Below is a small trained network, with its code and all its weights. Each question gives an input and a class and asks what happens when units are switched off, that is, made to give their printed mean instead of their output.

import numpy as np


def w(rows, s, z=0):
    codes = np.array(rows[::2]) - 128.0
    scale = np.full(codes.shape[1], s)
    scale[-1] = z or s
    return codes * scale


def f(y):
    return y / 2 * (1 + np.tanh(0.7978845608 * (y + 0.044715 * y**3)))


def log_softmax(a):
    a = a - a.max(-1, keepdims=True)
    return a - np.log(np.exp(a).sum(-1, keepdims=True))


def net(x, mask):
    res = np.array(x, float).reshape(1, 7) / 4 @ E
    y = f(res @ A[0][:, :-1].T + A[0][:, -1])
    res = res + np.where(mask, y, B[0][:, -1]) @ B[0][:, :-1]
    return log_softmax(res[-1] @ U[:, :-1].T + U[:, -1])


A, B = {}, {}
E = w([
[130,199,122,166,125,72,129,45,99,193,93],'x0',
[176,90,140,212,114,179,139,129,195,171,237],'x1',
[240,174,134,115,141,158,233,194,153,135,120],'x2',
[118,138,118,178,140,212,145,78,63,197,167],'x3',
[150,14,255,117,97,191,172,96,74,109,127],'x4',
[142,87,123,125,224,29,193,61,178,99,187],'x5',
[135,132,226,204,167,89,85,168,150,152,119],'x6',
],0.0086)
A[0] = w([
[155,175,69,121,145,95,145,139,150,190,127,253],'n1',
[158,126,123,122,180,133,130,119,185,126,133,234],'n2',
[96,197,114,118,92,137,76,119,107,95,36,208],'n3',
[175,113,139,105,147,171,151,112,181,179,109,115],'n4',
[116,81,168,192,167,145,110,81,160,168,169,155],'n5',
[144,81,122,137,89,189,116,122,148,153,175,250],'n6',
[80,108,69,183,121,99,71,122,218,136,177,232],'n7',
[181,177,100,137,172,111,156,145,145,131,156,250],'n8',
[173,93,160,127,109,220,151,138,59,149,168,190],'n9',
[132,88,128,45,152,53,158,161,164,2,115,204],'n10',
[120,116,188,123,128,111,85,180,177,100,73,225],'n11',
],0.01,0.0023)
B[0] = w([
[168,180,24,156,225,90,112,149,153,126,95,208],'n1',
[172,109,127,191,145,96,163,75,140,103,205,173],'n2',
[103,170,127,59,109,82,56,171,125,151,61,236],'n3',
[132,162,77,162,92,100,119,121,106,93,129,166],'n4',
[47,119,254,178,129,93,138,93,129,142,224,205],'n5',
[90,93,78,133,96,176,168,135,174,231,144,204],'n6',
[138,137,140,81,153,163,91,163,210,194,167,212],'n7',
[179,110,60,181,135,104,120,180,127,86,157,196],'n8',
[90,50,83,200,37,109,204,110,147,137,57,238],'n9',
[218,120,128,20,95,200,176,53,139,20,182,251],'n10',
[188,41,180,136,129,215,50,176,24,117,135,196],'n11',
],0.0085,0.012)
U = w([
[174,80,193,106,136,137,57,238,72,157,61,175],'0',
[38,233,61,23,130,58,56,99,137,191,31,201],'1',
[77,73,55,179,17,163,235,122,159,194,57,131],'2',
[71,117,242,212,154,4,177,47,56,152,152,136],'3',
[188,121,110,30,104,153,220,33,170,53,180,139],'4',
[72,129,170,150,160,135,135,128,213,231,219,9],'5',
[218,208,51,232,254,40,176,164,166,154,156,129],'6',
],0.0071,0.0015)

Each question gives the input, the list of numbers given to net, and the class t.
The units are the neurons (one row each of A and B). Each row of codes is followed by its name. A weight is (code - 128) times the scale printed after its matrix; where a second scale follows, it is the last column's (A, B and U).
mask holds one flag per neuron, in row order. A switched-off neuron (its flag False) gives its mean, the last column of its row in B, instead of its output. The means were averaged over made-up inputs and are rounded, as every weight is.
A unit's drop is (log p(t) with every unit on - log p(t) with that unit switched off) / (log p(t) with every unit on - log p(t) with every unit switched off).
The circuit of an input: a set's keep is (log p(t) with only the set's units on - log p(t) with every unit switched off) / (log p(t) with every unit on - log p(t) with every unit switched off). Starting from all 11 units, units are removed one at a time, each time the one whose removal leaves the highest keep (on an exact tie, the one counted first), for as long as the keep stays at least 0.8.
circuit, biggest first: the units of the circuit, biggest drop first
most important unit: the unit with the biggest drop
top k neurons: the k neurons with the biggest drops, biggest first
drop of u: that unit's drop, to one decimal
input [7,8,-6,-4,-4,-1,-6], class 5: most important unit => n7
input [-2,-1,-7,-5,1,-6,-6], class 1: top 2 neurons => n3, n8
input [0,-3,7,6,6,4,5], class 3: circuit, biggest first => n5, n10
input [-4,-5,8,8,-8,-4,-6], class 6: top 2 neurons => n1, n8
input [-2,-6,0,6,6,4,3], class 3: circuit, biggest first => n10, n7
input [-2,-2,-3,8,6,7,-4], class 2: top 2 neurons => n9, n6
input [-7,4,-2,-2,-7,-5,6], class 0: top 2 neurons => n11, n5
input [-2,1,0,8,-1,7,0], class 5: top 2 neurons => n5, n7
input [0,-7,1,-4,-1,-2,0], class 0: top 2 neurons => n11, n3
input [-4,-4,-5,-2,-5,1,-2], class 4: top 2 neurons => n10, n1
input [2,1,-5,3,3,6,-3], class 3: top 2 neurons => n5, n10
input [-1,7,7,-7,6,0,4], class 2: drop of n9 => 1.2
input [2,-2,-1,-8,-7,-2,4], class 0: drop of n11 => 1.8
input [7,4,0,2,4,8,-2], class 3: drop of n10 => 0.0
input [8,6,-3,-6,-1,6,-8], class 6: circuit, biggest first => n1
